Here is a tiny trained network, its code and every weight. The questions are about switching its units off for an input and a target symbol, where a switched-off unit gives its printed mean instead of its output.

import numpy as np


def w(rows, s, z=0):
    codes = np.array(rows[::2]) - 128.0
    scale = np.full(codes.shape[1], s)
    scale[-1] = z or s
    return codes * scale


def norm(h):
    return h / np.sqrt((h * h).mean(-1, keepdims=True) + 1e-5)


def f(y):
    return y / 2 * (1 + np.tanh(0.7978845608 * (y + 0.044715 * y**3)))


def softmax(a):
    e = np.exp(a - a.max(-1, keepdims=True))
    return e / e.sum(-1, keepdims=True)


def log_softmax(a):
    a = a - a.max(-1, keepdims=True)
    return a - np.log(np.exp(a).sum(-1, keepdims=True))


def net(x, mask):
    ids = ['βδηθμξτψ'.index(c) for c in x.split()]
    T = len(ids)
    res = E[ids] + P[:T]
    r = norm(res)
    for j in range(3):
        rows = slice(4 * j, 4 * j + 4)
        q, k, v = (r @ M[0][rows].T for M in (Q, K, V))
        z = softmax(np.where(np.tri(T) > 0, q @ k.T / 4**0.5, -1e9)) @ v
        o = O[0][rows]
        res = res + np.where(mask[j], z, o[:, -1]) @ o[:, :-1]
    y = f(norm(res) @ A[0][:, :-1].T + A[0][:, -1])
    res = res + np.where(mask[3:7], y, B[0][:, -1]) @ B[0][:, :-1]
    return log_softmax(norm(res)[-1] @ U[:, :-1].T + U[:, -1])


Q, K, V, O, A, B = {}, {}, {}, {}, {}, {}
E = w([
[85,202,165,148,238,59,171,114,155,134,147,137],'β',
[165,186,68,108,162,176,1,108,123,88,152,86],'δ',
[97,43,85,109,172,193,105,110,155,105,217,89],'η',
[95,154,123,137,86,85,178,110,99,161,243,112],'θ',
[98,213,172,158,135,173,169,46,191,175,152,132],'μ',
[35,169,107,138,131,93,139,53,126,192,143,197],'ξ',
[106,34,202,123,87,128,52,104,118,174,152,141],'τ',
[16,151,203,92,105,154,130,96,79,144,156,94],'ψ',
],0.017)
P = w([
[81,228,84,191,74,73,92,233,254,199,176,62],'0',
[130,149,132,107,120,130,100,180,160,176,149,108],'1',
[111,145,138,183,138,148,111,155,104,147,196,133],'2',
[66,132,110,164,100,81,86,106,212,170,128,49],'3',
[140,133,154,71,110,123,122,129,148,147,118,135],'4',
[132,121,167,150,121,149,129,105,78,99,167,169],'5',
[96,113,138,121,90,68,114,46,196,121,104,101],'6',
[157,101,147,72,122,107,137,95,146,102,96,160],'7',
[157,90,134,164,137,140,140,87,82,80,124,163],'8',
],0.016)
Q[0] = w([
[66,135,160,208,185,119,93,39,95,106,199,141],'H0',
[143,116,133,169,69,130,116,93,130,139,175,132],'H0',
[60,118,104,184,84,94,89,58,178,116,64,74],'H0',
[163,104,144,167,132,165,138,156,45,83,150,121],'H0',
[171,172,90,103,156,193,164,227,82,131,109,169],'H1',
[119,85,106,123,74,64,129,117,200,154,107,63],'H1',
[147,110,125,93,153,131,231,114,163,119,171,116],'H1',
[142,161,135,8,117,98,99,92,188,150,119,102],'H1',
[195,161,165,157,185,178,128,180,36,87,147,194],'H2',
[132,107,175,5,144,79,125,102,154,143,190,115],'H2',
[190,141,89,62,99,114,165,223,169,135,32,150],'H2',
[130,121,100,140,118,139,157,115,86,121,147,183],'H2',
],0.027)
K[0] = w([
[177,191,145,127,140,96,122,21,97,88,36,185],'H0',
[133,162,139,151,119,138,61,76,141,111,91,139],'H0',
[152,103,133,29,54,143,138,8,92,141,169,145],'H0',
[157,209,48,156,171,120,64,135,129,164,147,129],'H0',
[79,136,69,194,188,172,162,221,227,175,153,120],'H1',
[95,123,199,74,114,176,184,26,100,173,79,163],'H1',
[156,121,63,47,168,191,121,79,121,102,147,147],'H1',
[119,108,168,95,108,76,216,86,170,90,93,179],'H1',
[135,175,76,221,191,93,146,183,212,147,140,147],'H2',
[202,106,126,31,123,93,166,54,123,52,88,112],'H2',
[152,114,114,75,88,123,61,254,109,140,221,36],'H2',
[134,146,109,188,87,95,162,172,129,112,102,121],'H2',
],0.023)
V[0] = w([
[102,145,105,123,69,72,134,144,55,122,146,105],'H0',
[134,172,112,159,158,116,54,93,157,44,53,160],'H0',
[107,151,174,148,113,116,110,187,149,160,99,125],'H0',
[90,89,90,105,190,135,144,137,124,73,104,110],'H0',
[204,125,191,162,122,211,159,101,178,109,143,57],'H1',
[204,139,147,135,169,92,141,73,179,161,167,156],'H1',
[117,191,196,123,86,167,124,93,121,131,115,110],'H1',
[200,155,120,191,43,128,164,142,139,153,114,116],'H1',
[140,98,153,167,161,31,119,142,91,144,67,174],'H2',
[133,98,190,95,130,65,111,209,103,89,176,48],'H2',
[139,175,132,115,216,130,85,55,124,40,74,103],'H2',
[146,177,99,147,133,151,250,130,91,118,129,69],'H2',
],0.026)
O[0] = w([
[162,183,96,110,175,141,40,63,85,127,162,151,129],'H0',
[95,110,134,97,190,137,227,116,136,40,33,121,95],'H0',
[107,133,131,93,133,92,147,94,122,206,137,136,215],'H0',
[72,142,140,84,129,131,140,180,102,64,153,111,5],'H0',
[107,94,190,164,250,178,63,157,140,183,151,155,75],'H1',
[158,178,100,128,200,160,99,219,170,126,116,158,189],'H1',
[20,111,177,95,119,105,83,168,151,133,166,117,226],'H1',
[167,85,111,135,109,156,41,191,107,154,196,110,35],'H1',
[103,60,124,118,157,53,117,175,96,211,168,132,62],'H2',
[154,141,207,58,224,78,135,166,104,65,125,95,123],'H2',
[188,175,133,110,101,137,67,99,128,216,223,111,79],'H2',
[83,199,166,74,97,191,220,108,94,143,136,136,33],'H2',
],0.013,0.014)
A[0] = w([
[123,117,165,145,104,194,174,122,38,132,155,166,62],'N0',
[106,88,130,89,108,155,157,251,68,1,128,129,38],'N1',
[96,74,111,158,128,137,148,128,10,137,149,193,32],'N2',
[143,54,139,101,144,142,172,130,41,198,176,121,5],'N3',
],0.043,0.0023)
B[0] = w([
[162,112,90,112,86,62,164,152,132,118,137,118,170],'N0',
[89,154,122,151,119,138,129,238,89,3,165,152,255],'N1',
[81,151,148,129,192,188,96,156,141,195,136,151,171],'N2',
[88,101,193,73,101,136,116,62,109,108,136,109,215],'N3',
],0.039,0.017)
U = w([
[148,194,147,77,192,72,227,179,158,185,150,138,2],'β',
[254,177,137,96,111,161,53,146,124,132,215,101,81],'δ',
[190,171,147,142,216,217,174,53,178,64,43,77,125],'η',
[97,132,139,158,145,168,172,192,114,15,161,145,217],'θ',
[64,110,153,191,181,246,147,148,197,195,127,145,94],'μ',
[137,96,70,170,37,136,217,92,158,142,102,109,221],'ξ',
[170,19,162,170,177,60,120,160,158,122,106,84,116],'τ',
[46,117,221,90,114,123,137,44,133,103,140,63,138],'ψ',
],0.0064,0.0018)

Each question gives the input, a string of symbols that net reads in full, and the target symbol t.
The units are the heads (4 rows each of Q, K, V and O) and the neurons (one row each of A and B). Each row of codes is followed by its name. A weight is (code - 128) times the scale printed after its matrix; where a second scale follows, it is the last column's (O, A, B and U).
mask holds one flag per unit, heads first, then neurons. A switched-off unit (its flag False) gives its mean, the last column of its rows in O or B, instead of its output. The means were averaged over made-up inputs and are rounded, as every weight is.
A unit's drop is (log p(t) with every unit on - log p(t) with that unit switched off) / (log p(t) with every unit on - log p(t) with every unit switched off).
The circuit of an input: a set's keep is (log p(t) with only the set's units on - log p(t) with every unit switched off) / (log p(t) with every unit on - log p(t) with every unit switched off). Starting from all 7 units, units are removed one at a time, each time the one whose removal leaves the highest keep (on an exact tie, the one counted first), for as long as the keep stays at least 0.8.
units of the circuit, in order: the units of the circuit, biggest drop first
most important unit: the unit with the biggest drop
k most important neurons: the k neurons with the biggest drops, biggest first
heads that matter: for each layer, one digit per head in row order, 1 if its drop is at least 0.15 and else 0, layers parted by /
input τ θ δ μ ψ δ μ, target ψ: heads that matter	010
input τ β θ, target ψ: most important unit	N3
input δ ξ ψ, target μ: heads that matter	001
input ψ β τ β, target τ: heads that matter	101
input β δ δ τ ξ δ θ β θ, target ψ: units of the circuit, in order	[H2, N3]
input ψ θ ξ β, target ξ: units of the circuit, in order	[H1, H2]
input β η θ ξ β τ, target ψ: units of the circuit, in order	[H2, N3]
input ξ τ β η μ ξ δ μ, target μ: units of the circuit, in order	[H1, H2]
input ξ τ τ, target μ: units of the circuit, in order	[H2, N2]
input θ μ τ ξ, target τ: heads that matter	101
input μ μ ξ β τ θ θ, target τ: heads that matter	001
input ψ τ β ξ μ η, target ξ: 2 most important neurons	[N0, N1]
input ξ η ξ η, target ξ: units of the circuit, in order	[H1, H2]
input η η β ψ η η δ β η, target ψ: heads that matter	011
input β δ ξ μ θ β, target ψ: most important unit	H2
input ξ τ η ξ η τ β, target τ: heads that matter	001
input θ β μ, target ξ: heads that matter	001
input η τ δ δ μ, target μ: heads that matter	010
input β θ τ, target ψ: heads that matter	000
input μ τ θ δ δ μ η, target μ: heads that matter	010
input τ η θ, target β: heads that matter	101
input τ η ψ, target δ: most important unit	H0
input δ τ ξ μ, target τ: heads that matter	101
input β β θ β η, target η: units of the circuit, in order	[H1, H2]
input δ β τ τ ξ θ, target μ: units of the circuit, in order	[N2, H2]
input ξ τ θ θ ξ η θ ξ θ, target μ: units of the circuit, in order	[H2, N2]
